Moves between states:
%: NF->HJ, LT->ZZ, NS->GQ, NG->GS, DG->GP, GQ->BF, QC->QM, ZZ->PN, JR->BN, TP->MM, BH->ZD, SQ->LT, ZD->GG, HJ->CG, ML->MP, CT->NF, ZQ->HD, HS->RQ, FC->CN, CG->DH, MC->HS, HN->DG, GG->HN, FP->QT, CN->HR, CR->BG, HD->FC, GP->JR, MP->RP, PN->SR, QG->HL, DH->QC, CQ->ML, BN->CR, QR->MT, BF->BH, MM->QG, JZ->PZ, RP->QR, QM->MC, DR->CT, RQ->CQ, GS->GB, SR->FP, GT->TP, HR->BS, QT->NG, HL->SQ, BS->JZ, GB->NS, BG->LP, FL->ZQ, PZ->GT, MT->FL, LP->DR
@: NF->NG, LT->MP, NS->HR, NG->HD, DG->QG, GQ->BS, QC->GQ, ZZ->RP, JR->SQ, TP->MC, BH->PZ, SQ->ML, ZD->GT, HJ->GS, ML->DG, CT->QT, ZQ->LP, HS->ZD, FC->CT, CG->GB, MC->BH, HN->MM, GG->TP, FP->FL, CN->NF, CR->ZZ, HD->DR, GP->HL, MP->GP, PN->QR, QG->RQ, DH->NS, CQ->HN, BN->LT, QR->BN, BF->JZ, MM->HS, JZ->DH, RP->JR, QM->BF, DR->FP, RQ->GG, GS->FC, SR->MT, GT->QM, HR->HJ, QT->ZQ, HL->CQ, BS->CG, GB->CN, BG->PN, FL->BG, PZ->QC, MT->CR, LP->SR
$: NF->ML, LT->GQ, NS->BN, NG->DG, DG->HJ, GQ->CR, QC->MT, ZZ->BF, JR->DH, TP->QT, BH->LP, SQ->NS, ZD->DR, HJ->MP, ML->HR, CT->CQ, ZQ->MM, HS->HD, FC->HL, CG->RP, MC->ZQ, HN->NF, GG->CT, FP->GG, CN->SQ, CR->QM, HD->QG, GP->CG, MP->BS, PN->BH, QG->GS, DH->QR, CQ->CN, BN->QC, QR->PZ, BF->BG, MM->NG, JZ->PN, RP->JZ, QM->FL, DR->RQ, RQ->FC, GS->GP, SR->ZD, GT->FP, HR->LT, QT->HN, HL->GB, BS->ZZ, GB->JR, BG->MC, FL->TP, PZ->SR, MT->GT, LP->HS
*: NF->CQ, LT->NS, NS->JR, NG->HN, DG->NF, GQ->BN, QC->QR, ZZ->GQ, JR->CG, TP->FP, BH->BG, SQ->GB, ZD->LP, HJ->ML, ML->CN, CT->RQ, ZQ->TP, HS->ZQ, FC->QG, CG->MP, MC->FL, HN->CT, GG->DR, FP->ZD, CN->HL, CR->QC, HD->MM, GP->HJ, MP->HR, PN->BF, QG->NG, DH->RP, CQ->FC, BN->DH, QR->JZ, BF->CR, MM->QT, JZ->ZZ, RP->BS, QM->MT, DR->HS, RQ->HD, GS->DG, SR->BH, GT->SR, HR->SQ, QT->GG, HL->GS, BS->LT, GB->GP, BG->QM, FL->GT, PZ->PN, MT->PZ, LP->MC
&: NF->DG, LT->BS, NS->LT, NG->QG, DG->GS, GQ->ZZ, QC->CR, ZZ->JZ, JR->NS, TP->ZQ, BH->SR, SQ->HR, ZD->FP, HJ->GP, ML->HJ, CT->HN, ZQ->HS, HS->DR, FC->CQ, CG->JR, MC->LP, HN->NG, GG->QT, FP->TP, CN->ML, CR->BF, HD->RQ, GP->GB, MP->CG, PN->PZ, QG->FC, DH->BN, CQ->NF, BN->GQ, QR->QC, BF->PN, MM->HD, JZ->QR, RP->DH, QM->BG, DR->GG, RQ->CT, GS->HL, SR->GT, GT->FL, HR->MP, QT->MM, HL->CN, BS->RP, GB->SQ, BG->BH, FL->MC, PZ->MT, MT->QM, LP->ZD
§: NF->CT, LT->SQ, NS->GB, NG->QT, DG->HN, GQ->NS, QC->DH, ZZ->LT, JR->GP, TP->GT, BH->BF, SQ->HL, ZD->BH, HJ->NF, ML->CQ, CT->DR, ZQ->FL, HS->MC, FC->HD, CG->HJ, MC->QM, HN->GG, GG->ZD, FP->SR, CN->FC, CR->BN, HD->ZQ, GP->DG, MP->ML, PN->ZZ, QG->MM, DH->CG, CQ->RQ, BN->JR, QR->RP, BF->GQ, MM->TP, JZ->BS, RP->MP, QM->QC, DR->LP, RQ->HS, GS->NG, SR->PN, GT->PZ, HR->CN, QT->FP, HL->QG, BS->HR, GB->GS, BG->CR, FL->MT, PZ->JZ, MT->QR, LP->BG

In the rows, 26 means zero.

The rows follow the links: the fewer symbols apart two states are, the more alike their rows tend to be.

State, then a row for it; each showing differs a little:
SR
 31   32   27   26   14   26   21   23   35   15   22   25   31   14   28   31   34   29   32   22   35   20   42   36   19   14   21   33   23   17   42   20   35   20   19   19   28   28   44   27   23   38   25   38   24   35   15   23   28   15   19   21   27   18   24   20   28   32
PZ
 16   19   28   35   23   29   29   38   23   17   21   20   34   17   18   34   13   41   26   25   36   21   39   32   22   20   19   20   43   28   25   23   34   26   28   25   32   19   30   38   14   43   35   35   19   28   21   32   24   35   21   19   22   16   15   18   26   21
NF
 28   29   22   28   31   28   32   34   22   42   35   31   12   40   25   25   20   28   25   27   17   32    9   19   36   48   28   30   21   32   16   28   17   27   32   35   25   25   10   23   28   20   19   18   27   17   39   23   22   33   32   37   24   36   27   32   28   33
BH
 29   30   28   23   13   21   18   21   31   15   19   23   35   12   24   28   35   28   27   22   37   22   44   34   16   10   23   28   26   17   36   22   34   25   18   21   28   27   40   27   23   35   25   39   23   34   15   27   30   16   12   16   31   14   26   19   24   28
BS
 19   13   26   25   45   38   30   18   35   15   30   17   34   19   36   19   24   17   27   26   19   16   28   23   28   19   27   22   33   34   26   16   25   30   29   15   20   29   34   24   30   28   42   13   36   25   22   24   23   27   47   23   18   34   23   24   32   17
LT
 20   13   26   21   43   34   26   10   33   15   26   18   37   18   37   17   30   11   26   26   17   16   26   21   28   15   30   20   29   32   27   22   25   31   27   14   21   31   32   20   32   21   39   14   37   30   23   24   26   22   43   23   23   31   28   26   29   17
DH
 13   10   27   33   44   39   31   33   25   17   26   16   34   20   28   25   12   30   23   26   22   17   29   22   29   23   24   15   42   36   19   19   26   28   30   21   26   23   27   33   22   33   43   18   28   23   26   29   21   38   42   21   18   31   18   22   29   14
ML
 31   25   24   17   37   26   24    8   28   30   28   29   21   33   33   20   37    7   24   29   14   27   12   18   27   27   33   27   17   27   24   28   17   29   25   23   19   30   22   14   37    7   25   12   37   27   28   21   31   20   35   31   28   34   37   33   23   23
ZZ
 17   14   28   29   36   25   23   18   20   15   16   17   40   17   19   27   22   23   17   28   27   21   34   21   19    7   28    8   38   27   18   28   32   32   24   20   28   19   28   33   25   27   38   31   23   29   20   32   32   31   22   19   25   15   28   21   21    8
CR
 18   20   27   25   27   32   28   25   37    9   23   17   37    9   33   26   26   27   28   24   31   14   41   33   24   15   22   30   32   27   39   17   32   26   25   13   24   29   43   31   23   40   39   27   30   31   16   26   23   22   34   21   20   25   17   21   33   22
HN
 36   38   25   20   14   16   22   19   23   37   27   35   16   34   25   26   41   16   25   27   24   35   17   24   24   30   30   32   10   17   27   33   21   24   23   32   26   29   21   15   34   10   11   27   26   27   29   20   31   16   16   31   34   25   36   34   20   35
DG
 28   28   24   28   32   25   32   32   16   40   31   31   13   42   20   23   20   25   22   28   18   35    8   18   33   42   30   22   25   32   12   32   19   28   30   38   26   22   10   24   27   15   19   17   27   18   39   25   23   33   26   33   25   34   30   33   25   26
HR
 16   14   25   28   45   31   30   25   18   29   28   24   27   36   24   23   15   21   20   29   18   27   13   14   29   33   30   11   34   35   10   30   21   34   31   28   27   22   10   28   27   17   31   16   27   19   32   28   23   40   36   28   21   33   28   29   27   14

Each walk starts at a row. The symbols on each line, taken left to right, move it on to the next state.
Each answer is a row, close to the row of the state it stands for.
start  31   27   25   22   32   20   25   14   16   36   24   31   20   40   25   24   32   12   21   30   17   34    8   14   27   27   35   18   20   27   15   35   19   32   25   34   25   23   12   18   33    6   21   19   27   22   34   27   31   27   24   30   29   27   38   31   19   20
% * § & * ->  26   29   24   27   31   20   25   23   13   40   26   32   19   42   22   23   24   19   20   30   18   37    8   15   28   37   34   18   23   27   10   35   19   29   27   35   27   22    7   23   28    9   18   21   26   20   36   25   27   32   23   33   30   30   34   33   20   23
% @ & $ § ->  32   25   24   19   34   21   23    7   22   32   27   30   23   36   28   20   37    6   22   30   15   31   10   17   27   25   35   19   19   26   18   34   19   30   24   27   22   28   18   16   36    5   22   17   31   27   31   21   31   24   27   32   29   30   37   34   22   19
start  31   30   23   26   29   28   32   35   29   38   36   32   13   38   30   24   24   26   31   25   18   31   13   23   36   47   28   35   19   30   23   28   15   23   30   31   21   29   16   20   29   20   17   13   31   19   36   20   22   27   37   35   24   39   25   31   30   37
* $ @ % @ @ ->  38   38   23   18   21   24   27   21   34   33   33   33   14   35   34   21   39   19   29   26   20   30   16   25   31   37   29   41   10   24   32   26   18   22   25   26   21   33   26   13   36   16   14   16   31   26   31   19   25   15   32   35   27   37   30   32   30   40
% * * $ ->  29   22   24   19   40   30   28   12   31   25   31   26   21   31   37   17   34    8   25   28   13   25   13   20   30   30   32   29   16   30   25   26   19   28   25   22   20   34   24   15   37   12   28    8   36   25   30   20   26   21   43   32   24   36   31   32   29   26
start  35   33   23   25   25   28   30   28   31   35   37   32   11   35   35   23   32   24   31   26   19   30   11   26   35   45   26   42   13   28   29   25   17   20   26   27   22   33   23   16   32   20   16   12   31   20   34   18   22   22   36   36   24   39   24   34   30   40
@ & & % $ ->  27   21   25   23   43   35   32   20   32   26   35   22   23   31   38   19   28   16   27   30   12   23   15   20   34   34   29   28   23   33   24   24   18   28   28   22   19   32   24   16   35   18   28    5   38   23   30   21   23   25   49   31   22   41   27   31   32   24
§ & § * & ->  40   39   23   19   19   21   25   17   28   34   30   35   14   34   29   23   41   15   31   26   21   33   16   27   28   33   30   37    9   22   30   28   20   23   21   30   23   32   25   16   36   12   12   21   30   27   29   20   29   14   25   32   31   31   33   33   26   37
start  18   12   25   28   45   28   26   21   18   29   24   23   32   31   22   23   18   18   19   32   16   26   15   12   26   27   34    7   35   31    9   31   23   34   29   26   27   21   11   29   27   14   34   18   29   24   32   30   28   38   32   27   22   29   31   29   21    9
* $ & § § $ ->  19   16   24   30   46   36   34   29   23   30   33   25   25   33   30   22   17   22   22   29   16   26   12   18   35   37   28   17   33   37   13   27   19   30   33   27   24   24   15   25   28   21   33   11   32   19   35   26   22   37   45   31   16   38   25   30   30   17
$ & & & * & ->  14   12   26   29   44   37   32   28   32   15   29   15   34   19   32   21   15   23   26   27   21   14   26   22   30   24   24   21   37   35   27   20   25   28   29   15   22   29   30   27   25   33   43   13   34   25   26   27   20   33   48   24   17   33   18   23   33   16
start  21   17   28   23   29   30   24   17   34    8   21   17   40   10   30   24   32   22   27   22   30   15   40   31   21    9   26   24   31   24   36   18   31   30   23   13   24   29   42   27   26   35   38   28   28   33   13   26   28   20   33   17   23   21   21   17   28   20
§ @ % % * & ->  17   19   29   30   29   35   29   33   36   13   28   13   33   11   30   29   19   34   27   22   32   15   42   33   26   19   20   28   36   30   34   17   29   23   28   16   26   28   38   32   20   43   38   28   25   28   20   28   20   29   35   19   19   25   14   18   33   24
§ § % § ->  21   14   26   19   42   30   23    5   30   17   23   19   36   23   32   19   34    7   20   26   19   20   25   20   22   12   32   15   27   28   25   26   25   31   25   17   22   31   31   20   36   16   38   16   36   30   23   25   30   22   37   22   25   28   33   28   26   13
start  12   11   28   30   39   28   28   23   18   18   18   16   37   19   20   30   13   28   18   29   25   23   30   22   21   17   25    7   42   30   16   28   29   32   29   23   30   19   24   37   19   29   39   26   24   26   25   33   27   35   25   21   23   20   23   23   22    5
§ * § % & § ->  21   19   24   26   46   35   33   26   29   28   35   24   22   31   35   21   19   18   26   26   15   24   13   19   36   38   29   25   26   37   20   24   18   28   32   24   21   29   19   22   28   20   33    7   36   19   33   24   22   31   46   31   19   40   24   30   35   24
$ * $ % ->  19   17   28   24   32   28   22   10   29   10   18   19   43   12   29   24   31   18   24   26   28   17   40   26   19    3   27   16   32   22   31   22   32   30   21   16   27   27   38   28   27   28   37   30   28   33   14   28   30   20   26   16   25   18   27   19   22   14
start  10   11   26   31   40   33   30   30   22   20   22   16   35   21   22   28   11   30   20   28   26   20   29   21   26   20   25   10   43   34   17   24   28   32   32   22   28   21   22   34   20   33   41   25   25   25   24   33   22   37   33   21   21   23   21   21   25   10
& % $ ->  25   27   29   26   14   21   20   22   23   18   15   22   33   15   17   30   28   30   24   24   34   25   43   30   16    8   24   22   29   18   31   27   35   26   19   25   31   23   37   33   22   35   26   42   18   34   16   31   31   21    8   21   33    9   28   19   19   21
§ * $ * & ->  18   22   30   34   20   23   23   37   21   20   17   19   35   15   16   34   15   39   23   24   35   23   40   30   19   17   22   17   39   24   24   26   36   26   26   28   31   18   29   39   17   40   31   40   17   28   20   33   26   34   12   18   26   13   21   16   22   18
start  15   19   29   35   26   33   30   40   29   16   22   17   33   14   24   29   11   40   29   24   33   17   39   32   24   22   21   25   41   29   31   18   32   24   26   21   30   22   37   36   16   44   37   33   24   27   20   30   20   32   30   20   21   23   15   17   28   24
% % § & @ ->  22   23   28   29   15   21   19   28   21   20   15   21   36   16   16   32   24   35   24   26   37   25   39   30   17   12   23   17   35   21   27   27   36   27   24   28   32   20   30   35   18   34   29   44   17   31   17   32   32   28   10   16   29   11   26   20   21   21
* § § * @ ->  20   14   25   25   43   28   24   11   18   22   23   21   36   30   23   25   25   13   18   31   16   27   17   14   24   18   34    5   29   30   13   31   24   35   26   27   26   22   18   25   33   10   34   20   32   26   27   30   32   32   28   24   27   25   36   29   21    5
